Read these off the array that follows.
1) Report the fifth entry in reading order.
2) Report the third entry on the diagonal from the top-right corner.
3) Report the top-left entry.
4) Report the fifth-last entry, reading row by row.
5) Report the entry just left of the smallest entry.
6) Report the largest entry in the last row.
7) Report the second entry on the main diagonal.
8) Report the top entry of the column that holds the smallest entry.
[[131  45 124  38 143 202  73]
 [103 105   8  77 162 141  71]
 [163 155  35  84  87 137  86]
 [ 51 147 157 185 138   6  74]
 [151  94 115  67   7 129 132]
 [133  34  39  47 131   3 143]
 [ 59 149 186 175 150  66  47]
 [ 41  18  63  62 161  96 102]
 [ 41  20  55  55 167  96  98]
 [169 111 173  69 165 183  37]
 [110 176  60 148 123  89  61]
 [134  49  25  61 105 138 142]]
1) 143
2) 87
3) 131
4) 25
5) 131
6) 142
7) 105
8) 202

data =
[[-0.90 -0.89 -0.62 -0.58 -0.16  0.35]
 [-0.29  0.01 -5.01 -4.82  0.15  4.28]
 [-1.34 -1.75  4.12  3.60  0.64 -2.99]
 [-0.97 -1.10  1.26  2.10 -1.63 -2.76]
 [-0.85 -1.05  0.04 -1.91  3.76  3.43]
 [-0.97 -1.25  1.11 -0.86  3.71  2.47]
 [-0.68 -0.69 -1.86 -3.29  2.89  4.24]
 [-0.92 -1.23  0.50 -3.04  6.70  5.87]
 [-1.13 -1.40  1.21 -1.43  4.75  3.50]
 [-1.08 -1.13  0.53  0.71 -0.59 -1.00]
 [-1.13 -1.39  2.72  3.40 -1.45 -3.83]
 [-1.29 -1.62  2.84  1.63  1.92 -0.60]
 [-0.84 -0.83 -0.51  0.17 -1.27 -0.86]]
Counting starts at 0.
Report the entry in the bottom-right corner.
-0.86
Report the entry directly below -1.10.
-1.05
The entry at row 0, column 2: -0.62
The entry at row 2, column 2 -> 4.12
Report the entry directly below -0.90.
-0.29
The entry at row 0, column 0 -> -0.90
The entry directly below 3.60 -> 2.10
The entry directly above 3.43 -> -2.76
The entry in row 0 and column 1 -> -0.89
Report the entry directly below 2.84.
-0.51
The entry in the top-right corner is 0.35
The bottom-left entry is -0.84
Report the entry just left of -1.00.
-0.59
The maximum: 6.70
The entry directly below -0.69 is -1.23
The entry directly above 6.70 is 2.89
Report the entry just left of the smallest entry.
0.01
Report the entry directly below 5.87.
3.50
The entry directly above -3.04 is -3.29
The entry just right of -0.62 -> -0.58
The entry in row 1 and column 2: -5.01
Report the entry just right of 2.10.
-1.63
Report the entry just left of the largest entry.
-3.04
The entry in row 2 and column 1 is -1.75
Report the entry directly below 2.10.
-1.91
